Below are the code and all the weights of a small trained network. Each question names an input and a class and asks about switching units off, where a switched-off unit gives its printed mean instead of its output.

import numpy as np


def w(rows, s, z=0):
    codes = np.array(rows[::2]) - 128.0
    scale = np.full(codes.shape[1], s)
    scale[-1] = z or s
    return codes * scale


def norm(h):
    return h / np.sqrt((h * h).mean(-1, keepdims=True) + 1e-5)


def f(y):
    return np.maximum(y, 0)


def log_softmax(a):
    a = a - a.max(-1, keepdims=True)
    return a - np.log(np.exp(a).sum(-1, keepdims=True))


def net(x, mask):
    res = np.array(x, float).reshape(1, 8) / 4 @ E
    u = 0
    for l in range(4):
        y = f(norm(res) @ A[l][:, :-1].T + A[l][:, -1])
        res = res + np.where(mask[u : u + 6], y, B[l][:, -1]) @ B[l][:, :-1]
        u += 6
    return log_softmax(norm(res)[-1] @ U[:, :-1].T + U[:, -1])


A, B = {}, {}
E = w([
[123,255,202,119,84,54,170,131],'x0',
[123,122,140,137,127,138,157,147],'x1',
[107,132,148,136,131,151,135,136],'x2',
[128,127,147,129,119,142,123,123],'x3',
[96,110,72,2,70,211,196,63],'x4',
[133,122,129,132,130,128,150,139],'x5',
[216,192,57,163,93,224,116,221],'x6',
[126,120,138,130,120,132,142,141],'x7',
],0.008)
A[0] = w([
[129,146,110,217,78,127,101,172,100],'0.n0',
[156,33,145,186,180,79,113,184,177],'0.n1',
[80,68,158,80,122,77,163,60,113],'0.n2',
[184,144,145,253,177,84,49,205,60],'0.n3',
[157,137,181,181,108,43,142,151,7],'0.n4',
[134,82,221,225,254,32,93,141,229],'0.n5',
],0.009,0.0019)
B[0] = w([
[146,139,177,135,171,137,99,130,176],'0.n0',
[98,140,115,98,138,153,36,117,204],'0.n1',
[134,121,168,127,192,112,151,140,199],'0.n2',
[145,117,204,142,216,131,213,133,233],'0.n3',
[133,148,140,140,128,81,133,133,175],'0.n4',
[122,99,46,98,2,131,92,135,246],'0.n5',
],0.013,0.011)
A[1] = w([
[160,216,39,158,43,207,145,116,66],'1.n0',
[144,250,186,83,62,54,162,140,248],'1.n1',
[78,130,102,161,2,93,68,140,61],'1.n2',
[97,81,126,107,179,92,157,61,18],'1.n3',
[106,152,118,169,48,116,137,95,74],'1.n4',
[127,221,164,163,131,41,244,76,105],'1.n5',
],0.009,0.0017)
B[1] = w([
[190,84,116,146,43,111,182,102,194],'1.n0',
[98,245,106,156,185,137,173,145,254],'1.n1',
[112,96,84,180,110,80,103,66,207],'1.n2',
[78,89,143,127,176,165,158,159,179],'1.n3',
[141,114,79,128,154,106,172,141,154],'1.n4',
[143,123,158,83,69,120,10,111,230],'1.n5',
],0.013,0.0079)
A[2] = w([
[77,117,102,159,96,78,91,108,4],'2.n0',
[171,163,54,86,36,200,162,171,15],'2.n1',
[194,25,110,187,143,155,123,112,143],'2.n2',
[130,181,94,145,49,52,186,109,12],'2.n3',
[81,160,156,57,48,35,187,69,102],'2.n4',
[127,7,103,124,70,151,173,116,174],'2.n5',
],0.014,0.0017)
B[2] = w([
[143,132,115,214,93,142,104,74,203],'2.n0',
[97,126,75,224,114,57,50,76,222],'2.n1',
[79,166,113,67,126,249,68,163,238],'2.n2',
[72,84,169,166,170,158,232,93,230],'2.n3',
[161,215,74,136,186,245,113,163,239],'2.n4',
[130,77,207,78,124,62,72,123,254],'2.n5',
],0.014,0.0093)
A[3] = w([
[212,19,110,191,111,152,91,173,174],'3.n0',
[136,130,55,220,123,98,248,107,25],'3.n1',
[176,190,110,93,175,150,118,183,58],'3.n2',
[157,33,78,68,130,182,117,173,125],'3.n3',
[192,180,203,114,78,29,190,179,4],'3.n4',
[190,206,133,206,132,96,133,103,122],'3.n5',
],0.017,0.0015)
B[3] = w([
[115,218,113,69,137,93,106,103,219],'3.n0',
[80,159,125,201,59,203,213,153,231],'3.n1',
[153,163,109,77,135,157,90,168,251],'3.n2',
[152,125,125,185,136,77,222,98,232],'3.n3',
[183,60,145,91,45,3,86,182,172],'3.n4',
[154,10,124,181,87,104,191,133,254],'3.n5',
],0.018,0.0097)
U = w([
[56,124,90,110,66,122,22,18,193],'0',
[148,216,132,55,171,240,117,188,251],'1',
[84,138,93,247,18,199,214,116,173],'2',
[215,95,157,125,32,93,140,238,3],'3',
[74,26,173,81,184,138,211,71,34],'4',
],0.011,0.0028)

Each question gives the input, the list of numbers given to net, and the class t.
The units are the neurons (one row each of A and B). Each row of codes is followed by its name. A weight is (code - 128) times the scale printed after its matrix; where a second scale follows, it is the last column's (A, B and U).
mask holds one flag per neuron, layer by layer. A switched-off neuron (its flag False) gives its mean, the last column of its row in B, instead of its output. The means were averaged over made-up inputs and are rounded, as every weight is.
A unit's drop is (log p(t) with every unit on - log p(t) with that unit switched off) / (log p(t) with every unit on - log p(t) with every unit switched off).
The circuit of an input: a set's keep is (log p(t) with only the set's units on - log p(t) with every unit switched off) / (log p(t) with every unit on - log p(t) with every unit switched off). Starting from the 12 units with the biggest drops (on a tie, the unit counted first), units are removed one at a time, each time the one whose removal leaves the highest keep (on an exact tie, the one counted first), for as long as the keep stays at least 0.8.
circuit, biggest first: the units of the circuit, biggest drop first
unit that matters most: the unit with the biggest drop
top k neurons: the k neurons with the biggest drops, biggest first
k most important neurons of layer l: the k neurons of layer l with the biggest drops, biggest first
drop of u: that unit's drop, to one decimal
input [5,6,-4,-8,-2,4,1,2], class 3: circuit, biggest first => (2.n2; 3.n4)
input [8,-2,0,7,1,-4,-8,4], class 1: circuit, biggest first => (2.n4)
input [1,4,5,5,3,-2,-4,-5], class 1: top 3 neurons => (0.n1; 3.n5; 2.n3)
input [8,5,2,-4,2,-4,-4,8], class 1: top 3 neurons => (2.n4; 0.n5; 1.n5)
input [8,6,7,-5,5,-6,-1,-5], class 1: top 2 neurons => (0.n5; 1.n5)
input [-2,1,-5,-6,-4,-2,1,-1], class 1: top 2 neurons => (0.n3; 3.n5)
input [8,3,4,1,-5,0,3,0], class 3: top 2 neurons => (0.n3; 1.n5)
input [2,3,-5,-7,-5,-7,1,0], class 3: top 2 neurons => (0.n3; 0.n0)
input [-7,-8,-5,-8,1,2,-7,5], class 4: 3 most important neurons of layer 1 => (1.n3; 1.n5; 1.n2)
input [0,3,-7,7,-6,2,2,2], class 1: top 3 neurons => (0.n3; 1.n1; 0.n1)
input [-2,-1,-1,-2,4,-6,0,-6], class 4: top 2 neurons => (0.n5; 1.n1)
input [-8,4,3,0,2,-5,-4,-1], class 4: top 2 neurons => (0.n5; 3.n3)
input [-7,-3,-5,2,-1,-7,-6,7], class 0: 2 most important neurons of layer 0 => (0.n3; 0.n5)
input [-1,6,4,-7,4,-5,-3,6], class 4: unit that matters most => 1.n3
input [-2,-1,-8,5,1,8,1,6], class 0: top 2 neurons => (0.n3; 0.n2)
input [-3,-6,3,8,-7,-6,1,2], class 1: top 2 neurons => (0.n3; 0.n0)
input [0,-1,-6,8,3,5,-6,-6], class 4: top 2 neurons => (1.n3; 1.n1)
input [-1,0,2,0,-8,-6,3,-8], class 1: top 2 neurons => (0.n3; 1.n1)
input [-5,8,4,-5,8,5,0,-6], class 4: drop of 1.n5 => 0.1
input [-4,1,-1,5,7,-1,-1,1], class 4: unit that matters most => 0.n5
input [-7,4,-2,-7,-8,6,-1,-3], class 0: drop of 0.n5 => 1.5
input [6,2,7,-5,-8,-1,8,4], class 3: drop of 0.n3 => 0.1
